Here is a tiny trained network, its code and every weight. The questions are about switching its units off for an input and a class, where a switched-off unit gives its printed mean instead of its output.

import numpy as np


def w(rows, s, z=0):
    codes = np.array(rows[::2]) - 128.0
    scale = np.full(codes.shape[1], s)
    scale[-1] = z or s
    return codes * scale


def norm(h):
    return h / np.sqrt((h * h).mean(-1, keepdims=True) + 1e-5)


def f(y):
    return y / 2 * (1 + np.tanh(0.7978845608 * (y + 0.044715 * y**3)))


def log_softmax(a):
    a = a - a.max(-1, keepdims=True)
    return a - np.log(np.exp(a).sum(-1, keepdims=True))


def net(x, mask):
    res = np.array(x, float).reshape(1, 6) / 4 @ E
    u = 0
    for l in range(2):
        y = f(norm(res) @ A[l][:, :-1].T + A[l][:, -1])
        res = res + np.where(mask[u : u + 16], y, B[l][:, -1]) @ B[l][:, :-1]
        u += 16
    return log_softmax(norm(res)[-1] @ U[:, :-1].T + U[:, -1])


A, B = {}, {}
E = w([
[154,234,136,170,203],'x0',
[129,131,130,130,129],'x1',
[130,127,129,126,129],'x2',
[143,46,237,210,86],'x3',
[129,126,128,126,129],'x4',
[255,40,91,141,132],'x5',
],0.00064)
A[0] = w([
[233,108,11,60,128,51],'0.n0',
[141,116,149,116,176,47],'0.n1',
[39,182,87,63,109,118],'0.n2',
[218,113,104,221,181,129],'0.n3',
[27,145,134,82,83,119],'0.n4',
[54,165,90,85,108,63],'0.n5',
[170,223,98,104,237,15],'0.n6',
[173,236,59,79,217,119],'0.n7',
[154,141,161,97,106,141],'0.n8',
[83,156,206,191,205,2],'0.n9',
[25,143,253,178,125,82],'0.n10',
[125,131,117,148,119,136],'0.n11',
[81,73,206,136,15,60],'0.n12',
[122,155,214,248,243,22],'0.n13',
[90,100,2,16,42,40],'0.n14',
[32,159,108,50,101,28],'0.n15',
],0.0029,0.00097)
B[0] = w([
[49,254,20,115,86,204],'0.n0',
[169,126,93,150,99,102],'0.n1',
[195,111,191,80,161,206],'0.n2',
[232,138,146,131,215,172],'0.n3',
[155,110,127,97,193,181],'0.n4',
[174,111,162,84,136,157],'0.n5',
[99,65,116,211,134,186],'0.n6',
[74,106,145,209,171,250],'0.n7',
[111,125,96,167,158,132],'0.n8',
[108,183,167,117,57,138],'0.n9',
[30,205,97,132,91,206],'0.n10',
[118,125,130,127,125,131],'0.n11',
[80,93,92,159,205,175],'0.n12',
[177,195,219,118,40,171],'0.n13',
[193,190,208,77,42,209],'0.n14',
[205,100,131,90,165,166],'0.n15',
],0.0022,0.0014)
A[1] = w([
[149,52,124,172,69,64],'1.n0',
[67,116,101,75,92,130],'1.n1',
[35,85,161,120,199,41],'1.n2',
[139,94,199,86,109,118],'1.n3',
[162,167,116,79,2,3],'1.n4',
[69,174,68,33,93,61],'1.n5',
[228,161,115,144,88,137],'1.n6',
[85,162,175,49,124,92],'1.n7',
[121,127,216,181,173,116],'1.n8',
[253,147,182,93,122,69],'1.n9',
[81,92,60,202,128,104],'1.n10',
[163,35,100,170,172,26],'1.n11',
[134,158,172,130,172,76],'1.n12',
[182,52,105,109,172,99],'1.n13',
[122,186,201,140,201,26],'1.n14',
[74,134,105,168,126,105],'1.n15',
],0.0042,0.002)
B[1] = w([
[169,197,111,64,129,83],'1.n0',
[146,70,153,167,162,170],'1.n1',
[36,87,98,149,68,183],'1.n2',
[167,172,96,155,184,155],'1.n3',
[104,167,28,186,124,114],'1.n4',
[183,45,122,108,74,191],'1.n5',
[67,68,133,141,100,192],'1.n6',
[179,149,156,188,124,217],'1.n7',
[127,87,69,63,128,254],'1.n8',
[141,4,179,64,226,169],'1.n9',
[213,134,136,105,153,191],'1.n10',
[153,209,136,98,60,119],'1.n11',
[130,140,94,97,125,148],'1.n12',
[73,170,159,94,105,151],'1.n13',
[109,157,60,51,120,199],'1.n14',
[160,101,181,109,140,154],'1.n15',
],0.0036,0.00096)
U = w([
[252,3,252,3,254,254],'0',
[2,252,4,22,253,45],'1',
[252,2,3,248,6,117],'2',
[252,253,3,253,254,69],'3',
[3,2,254,252,5,143],'4',
[3,253,253,255,4,113],'5',
[252,248,248,3,3,113],'6',
],0.005,0.0024)

Each question gives the input, the list of numbers given to net, and the class t.
The units are the neurons (one row each of A and B). Each row of codes is followed by its name. A weight is (code - 128) times the scale printed after its matrix; where a second scale follows, it is the last column's (A, B and U).
mask holds one flag per neuron, layer by layer. A switched-off neuron (its flag False) gives its mean, the last column of its row in B, instead of its output. The means were averaged over made-up inputs and are rounded, as every weight is.
A unit's drop is (log p(t) with every unit on - log p(t) with that unit switched off) / (log p(t) with every unit on - log p(t) with every unit switched off).
The circuit of an input: a set's keep is (log p(t) with only the set's units on - log p(t) with every unit switched off) / (log p(t) with every unit on - log p(t) with every unit switched off). Starting from the 12 units with the biggest drops (on a tie, the unit counted first), units are removed one at a time, each time the one whose removal leaves the highest keep (on an exact tie, the one counted first), for as long as the keep stays at least 0.8.
circuit, biggest first: the units of the circuit, biggest drop first
unit that matters most: the unit with the biggest drop
top k neurons: the k neurons with the biggest drops, biggest first
top k neurons in layer l: the k neurons of layer l with the biggest drops, biggest first
drop when u is switched off: that unit's drop, to one decimal
input [-8,-4,-7,8,0,8], class 6: circuit, biggest first : (1.n11, 1.n0, 1.n13)
input [8,0,3,-1,8,0], class 1: unit that matters most : 1.n8
input [1,-8,2,0,-4,5], class 3: circuit, biggest first : (0.n0, 1.n8)
input [3,-4,5,0,-6,8], class 3: top 3 neurons : (0.n0, 0.n2, 0.n14)
input [-7,0,-5,3,5,8], class 6: circuit, biggest first : (1.n11, 1.n0)
input [1,8,8,5,-1,-2], class 5: top 2 neurons in layer 1 : (1.n9, 1.n6)
input [-3,-4,-7,-1,-8,-1], class 0: top 2 neurons : (1.n9, 0.n14)
input [0,-6,1,1,7,-6], class 4: top 4 neurons : (0.n3, 0.n10, 1.n2, 0.n14)
input [7,3,-4,8,-7,0], class 5: circuit, biggest first : (0.n10, 1.n5)
input [-7,4,1,1,-6,4], class 6: circuit, biggest first : (1.n0, 1.n11)
input [0,7,0,-4,0,-3], class 0: top 3 neurons : (0.n2, 1.n9, 0.n15)
input [-1,-4,3,5,7,8], class 6: circuit, biggest first : (1.n11, 1.n0)
input [1,7,4,2,-2,0], class 5: top 3 neurons : (0.n10, 0.n2, 0.n13)
input [-2,-4,-1,0,0,-5], class 0: top neuron : (0.n2)
input [-6,-5,7,7,-8,2], class 6: top 3 neurons in layer 1 : (1.n0, 1.n11, 1.n10)
input [-1,-3,-8,4,-6,6], class 6: top 2 neurons in layer 0 : (0.n14, 0.n2)
input [-4,1,-5,-5,4,0], class 0: top 3 neurons : (1.n9, 0.n2, 0.n10)
input [4,-6,6,5,-5,-1], class 5: drop when 1.n10 is switched off : 0.1
input [-3,-2,3,-7,8,5], class 2: drop when 0.n0 is switched off : 2.0
input [-4,-7,0,-5,1,-2], class 0: drop when 1.n9 is switched off : 0.2
input [-3,4,0,8,3,2], class 6: unit that matters most : 1.n0
input [1,-4,-1,-1,7,3], class 3: drop when 0.n7 is switched off : 0.1
